Below are the code and all the weights of a small trained network. Each question names an input and a target symbol and asks about switching units off, where a switched-off unit gives its printed mean instead of its output.

import numpy as np


def w(rows, s, z=0):
    codes = np.array(rows[::2]) - 128.0
    scale = np.full(codes.shape[1], s)
    scale[-1] = z or s
    return codes * scale


def f(y):
    return y / 2 * (1 + np.tanh(0.7978845608 * (y + 0.044715 * y**3)))


def softmax(a):
    e = np.exp(a - a.max(-1, keepdims=True))
    return e / e.sum(-1, keepdims=True)


def log_softmax(a):
    a = a - a.max(-1, keepdims=True)
    return a - np.log(np.exp(a).sum(-1, keepdims=True))


def net(x, mask):
    ids = ['αβδεηλμπω'.index(c) for c in x.split()]
    T = len(ids)
    res = E[ids] + P[:T]
    r = res
    for j in range(3):
        rows = slice(4 * j, 4 * j + 4)
        q, k, v = (r @ M[0][rows].T for M in (Q, K, V))
        z = softmax(np.where(np.tri(T) > 0, q @ k.T / 4**0.5, -1e9)) @ v
        o = O[0][rows]
        res = res + np.where(mask[j], z, o[:, -1]) @ o[:, :-1]
    y = f(res @ A[0][:, :-1].T + A[0][:, -1])
    res = res + np.where(mask[3:7], y, B[0][:, -1]) @ B[0][:, :-1]
    return log_softmax(res[-1] @ U[:, :-1].T + U[:, -1])


Q, K, V, O, A, B = {}, {}, {}, {}, {}, {}
E = w([
[152,65,55],'α',
[150,79,144],'β',
[25,100,251],'δ',
[155,52,60],'ε',
[235,132,148],'η',
[241,141,71],'λ',
[221,125,214],'μ',
[151,83,138],'π',
[38,173,47],'ω',
],0.014)
P = w([
[94,250,117],'0',
[159,119,139],'1',
[154,116,142],'2',
[150,117,142],'3',
[152,112,139],'4',
[147,114,141],'5',
[147,116,141],'6',
[147,115,141],'7',
[146,116,142],'8',
[147,114,144],'9',
[146,118,142],'10',
],0.019)
Q[0] = w([
[82,40,45],'head 1',
[194,152,159],'head 1',
[157,90,110],'head 1',
[198,115,180],'head 1',
[179,35,185],'head 2',
[104,88,93],'head 2',
[107,147,173],'head 2',
[192,244,140],'head 2',
[220,83,71],'head 3',
[184,106,124],'head 3',
[187,253,159],'head 3',
[165,120,61],'head 3',
],0.013)
K[0] = w([
[108,1,184],'head 1',
[141,144,99],'head 1',
[119,139,160],'head 1',
[119,178,151],'head 1',
[140,145,98],'head 2',
[82,99,98],'head 2',
[160,107,149],'head 2',
[75,236,169],'head 2',
[127,84,101],'head 3',
[136,106,110],'head 3',
[174,107,153],'head 3',
[128,97,156],'head 3',
],0.02)
V[0] = w([
[159,112,125],'head 1',
[51,72,117],'head 1',
[134,187,97],'head 1',
[143,87,62],'head 1',
[147,162,144],'head 2',
[131,117,206],'head 2',
[84,138,151],'head 2',
[66,204,172],'head 2',
[155,165,4],'head 3',
[80,128,72],'head 3',
[108,205,155],'head 3',
[52,232,26],'head 3',
],0.013)
O[0] = w([
[57,138,107,77],'head 1',
[234,68,114,31],'head 1',
[131,154,194,253],'head 1',
[112,170,109,10],'head 1',
[86,118,187,171],'head 2',
[5,126,110,103],'head 2',
[96,136,137,108],'head 2',
[115,90,137,161],'head 2',
[63,137,100,176],'head 3',
[149,117,76,95],'head 3',
[104,97,144,175],'head 3',
[98,105,76,158],'head 3',
],0.011,0.0067)
A[0] = w([
[122,132,2,2],'neuron 1',
[199,102,22,147],'neuron 2',
[178,66,68,24],'neuron 3',
[246,218,225,24],'neuron 4',
],0.0083,0.0036)
B[0] = w([
[216,79,255,144],'neuron 1',
[161,229,131,154],'neuron 2',
[130,163,88,140],'neuron 3',
[26,103,58,253],'neuron 4',
],0.0098,0.017)
U = w([
[115,114,97,112],'α',
[132,135,147,235],'β',
[181,62,210,164],'δ',
[123,144,59,194],'ε',
[126,180,187,109],'η',
[79,189,106,3],'λ',
[159,192,254,121],'μ',
[125,121,135,132],'π',
[131,39,54,119],'ω',
],0.0085,0.0047)

Each question gives the input, a string of symbols that net reads in full, and the target symbol t.
The units are the heads (4 rows each of Q, K, V and O) and the neurons (one row each of A and B). Each row of codes is followed by its name. A weight is (code - 128) times the scale printed after its matrix; where a second scale follows, it is the last column's (O, A, B and U).
mask holds one flag per unit, heads first, then neurons. A switched-off unit (its flag False) gives its mean, the last column of its rows in O or B, instead of its output. The means were averaged over made-up inputs and are rounded, as every weight is.
A unit's drop is (log p(t) with every unit on - log p(t) with that unit switched off) / (log p(t) with every unit on - log p(t) with every unit switched off).
The circuit of an input: a set's keep is (log p(t) with only the set's units on - log p(t) with every unit switched off) / (log p(t) with every unit on - log p(t) with every unit switched off). Starting from all 7 units, units are removed one at a time, each time the one whose removal leaves the highest keep (on an exact tie, the one counted first), for as long as the keep stays at least 0.8.
units of the circuit, in order: the units of the circuit, biggest drop first
most important unit: the unit with the biggest drop
top k neurons: the k neurons with the biggest drops, biggest first
which heads matter: for each layer, one digit per head in row order, 1 if its drop is at least 0.15 and else 0, layers parted by /
drop of u: that unit's drop, to one decimal
input μ λ μ δ ε δ λ δ η, target μ: units of the circuit, in order	[head 1; neuron 4]
input δ δ μ λ λ δ, target δ: units of the circuit, in order	[head 3; neuron 4]
input δ λ λ δ λ λ, target δ: units of the circuit, in order	[head 2; neuron 4; head 1]
input ω μ δ α ε λ λ δ μ δ η, target ω: units of the circuit, in order	[neuron 4; head 2; head 1; neuron 2]
input ω δ δ ω λ α ω, target δ: which heads matter	101
input μ λ ω ω δ λ λ μ δ, target μ: which heads matter	110
input δ δ δ δ β, target ω: units of the circuit, in order	[neuron 4; head 1; head 3]
input α δ λ μ β π δ δ η δ ε, target ε: top 3 neurons	[neuron 2; neuron 3; neuron 1]
input δ δ ω, target ω: most important unit	head 2
input ω δ δ ω ε π λ δ μ, target ω: units of the circuit, in order	[neuron 4; head 2; head 1; head 3]
input δ ω δ δ δ μ ε, target ε: units of the circuit, in order	[neuron 2; head 2; head 1]
input δ δ δ δ π, target ω: units of the circuit, in order	[neuron 4; head 1; head 3]
input ω μ μ μ ω η, target ω: units of the circuit, in order	[neuron 4; head 2; head 1; head 3]
input δ δ δ δ ω β ω λ π λ λ, target δ: units of the circuit, in order	[head 2; head 1; neuron 4]
input δ μ δ δ λ δ η δ, target δ: units of the circuit, in order	[neuron 4; head 3]
input ω δ ω μ μ α ε η δ α λ, target ω: units of the circuit, in order	[neuron 4; head 2; head 1; neuron 2]
input ω λ λ ε, target μ: top 3 neurons	[neuron 4; neuron 1; neuron 2]
input δ ω δ λ β δ α ω λ ε, target μ: most important unit	neuron 2
input δ λ μ δ η, target δ: drop of head 1	0.6
input ω β λ, target ω: most important unit	neuron 4
input δ λ δ π, target ω: drop of head 1	0.9
input δ α ω δ π, target ε: drop of neuron 3	0.2
input δ λ μ ε β ε μ λ μ, target δ: drop of head 1	1.0
